Below is a small trained network, with its code and all its weights. Each question gives an input and a class and asks what happens when units are switched off, that is, made to give their printed mean instead of their output.

import numpy as np


def w(rows, s, z=0):
    codes = np.array(rows[::2]) - 128.0
    scale = np.full(codes.shape[1], s)
    scale[-1] = z or s
    return codes * scale


def norm(h):
    return h / np.sqrt((h * h).mean(-1, keepdims=True) + 1e-5)


def f(y):
    return y / 2 * (1 + np.tanh(0.7978845608 * (y + 0.044715 * y**3)))


def log_softmax(a):
    a = a - a.max(-1, keepdims=True)
    return a - np.log(np.exp(a).sum(-1, keepdims=True))


def net(x, mask):
    res = np.array(x, float).reshape(1, 3) / 4 @ E
    u = 0
    for l in range(2):
        y = f(norm(res) @ A[l][:, :-1].T + A[l][:, -1])
        res = res + np.where(mask[u : u + 14], y, B[l][:, -1]) @ B[l][:, :-1]
        u += 14
    return log_softmax(norm(res)[-1] @ U[:, :-1].T + U[:, -1])


A, B = {}, {}
E = w([
[64,119,252],'x0',
[195,73,160],'x1',
[32,32,167],'x2',
],0.0042)
A[0] = w([
[176,147,68,110],'0.n1',
[99,150,125,143],'0.n2',
[188,142,146,94],'0.n3',
[158,129,164,132],'0.n4',
[146,154,147,114],'0.n5',
[179,10,131,64],'0.n6',
[134,185,87,134],'0.n7',
[125,181,94,114],'0.n8',
[138,116,125,120],'0.n9',
[154,10,106,122],'0.n10',
[28,151,9,1],'0.n11',
[228,126,175,139],'0.n12',
[160,134,52,186],'0.n13',
[68,73,178,98],'0.n14',
],0.011,0.0029)
B[0] = w([
[79,127,131,226],'0.n1',
[123,138,177,141],'0.n2',
[174,66,146,168],'0.n3',
[64,135,234,153],'0.n4',
[175,167,141,140],'0.n5',
[3,136,13,211],'0.n6',
[74,84,57,196],'0.n7',
[175,163,201,171],'0.n8',
[54,112,158,129],'0.n9',
[79,100,31,217],'0.n10',
[128,35,222,199],'0.n11',
[139,78,156,237],'0.n12',
[55,50,102,253],'0.n13',
[166,59,31,213],'0.n14',
],0.0048,0.004)
A[1] = w([
[142,20,141,139],'1.n1',
[59,92,166,147],'1.n2',
[240,162,81,174],'1.n3',
[72,137,64,198],'1.n4',
[141,211,205,176],'1.n5',
[61,135,78,145],'1.n6',
[105,134,169,175],'1.n7',
[211,125,70,199],'1.n8',
[201,119,249,40],'1.n9',
[36,50,75,88],'1.n10',
[30,154,201,253],'1.n11',
[81,23,218,145],'1.n12',
[166,253,175,98],'1.n13',
[102,82,123,133],'1.n14',
],0.0079,0.0021)
B[1] = w([
[118,105,97,210],'1.n1',
[165,113,114,182],'1.n2',
[127,109,170,135],'1.n3',
[158,136,254,190],'1.n4',
[76,129,82,148],'1.n5',
[183,172,158,176],'1.n6',
[134,122,87,142],'1.n7',
[84,137,141,148],'1.n8',
[124,171,131,161],'1.n9',
[151,182,152,255],'1.n10',
[130,120,98,186],'1.n11',
[147,175,145,233],'1.n12',
[123,92,94,144],'1.n13',
[132,86,129,170],'1.n14',
],0.0083,0.0062)
U = w([
[203,208,254,124],'0',
[170,5,174,88],'1',
[22,151,33,254],'2',
],0.011,0.00041)

Each question gives the input, the list of numbers given to net, and the class t.
The units are the neurons (one row each of A and B). Each row of codes is followed by its name. A weight is (code - 128) times the scale printed after its matrix; where a second scale follows, it is the last column's (A, B and U).
mask holds one flag per neuron, layer by layer. A switched-off neuron (its flag False) gives its mean, the last column of its row in B, instead of its output. The means were averaged over made-up inputs and are rounded, as every weight is.
A unit's drop is (log p(t) with every unit on - log p(t) with that unit switched off) / (log p(t) with every unit on - log p(t) with every unit switched off).
The circuit of an input: a set's keep is (log p(t) with only the set's units on - log p(t) with every unit switched off) / (log p(t) with every unit on - log p(t) with every unit switched off). Starting from the 12 units with the biggest drops (on a tie, the unit counted first), units are removed one at a time, each time the one whose removal leaves the highest keep (on an exact tie, the one counted first), for as long as the keep stays at least 0.8.
circuit, biggest first: the units of the circuit, biggest drop first
most important unit: the unit with the biggest drop
k most important neurons: the k neurons with the biggest drops, biggest first
top k neurons in layer l: the k neurons of layer l with the biggest drops, biggest first
drop when u is switched off: that unit's drop, to one decimal
input [5,-8,7], class 0: most important unit -> 1.n12
input [5,-1,4], class 0: circuit, biggest first -> 1.n12; 0.n13
input [-8,4,-7], class 1: circuit, biggest first -> 1.n3; 1.n10; 1.n12; 0.n6
input [-2,4,-8], class 1: 2 most important neurons -> 1.n10; 1.n12
input [2,-6,1], class 0: 2 most important neurons -> 1.n12; 0.n14
input [-8,3,6], class 2: 2 most important neurons -> 0.n6; 0.n10
input [8,-5,7], class 0: circuit, biggest first -> 1.n12; 0.n13; 0.n7
input [2,-5,-5], class 2: 3 most important neurons -> 0.n8; 0.n6; 0.n14
input [-4,3,-5], class 1: top 3 neurons in layer 0 -> 0.n6; 0.n3; 0.n12
input [-5,-1,3], class 1: 2 most important neurons -> 0.n11; 0.n13
input [2,-4,5], class 0: 2 most important neurons -> 1.n10; 1.n12
input [-1,1,5], class 2: 3 most important neurons -> 0.n10; 0.n14; 0.n6
input [-1,8,6], class 2: 2 most important neurons -> 0.n6; 0.n10
input [-3,8,3], class 2: circuit, biggest first -> 0.n6
input [0,-7,-5], class 0: top 2 neurons in layer 0 -> 0.n7; 0.n13
input [-7,-3,1], class 1: top 3 neurons in layer 0 -> 0.n11; 0.n13; 0.n7
input [0,-7,5], class 1: 2 most important neurons -> 0.n11; 0.n14
input [4,0,-5], class 2: 2 most important neurons -> 1.n5; 1.n4
input [0,-6,6], class 1: 4 most important neurons -> 0.n11; 0.n14; 0.n6; 1.n1
input [-4,-6,4], class 1: circuit, biggest first -> 0.n11
input [-1,-2,-2], class 0: drop when 1.n9 is switched off -> 0.0
input [-6,4,-8], class 1: drop when 1.n8 is switched off -> 0.1
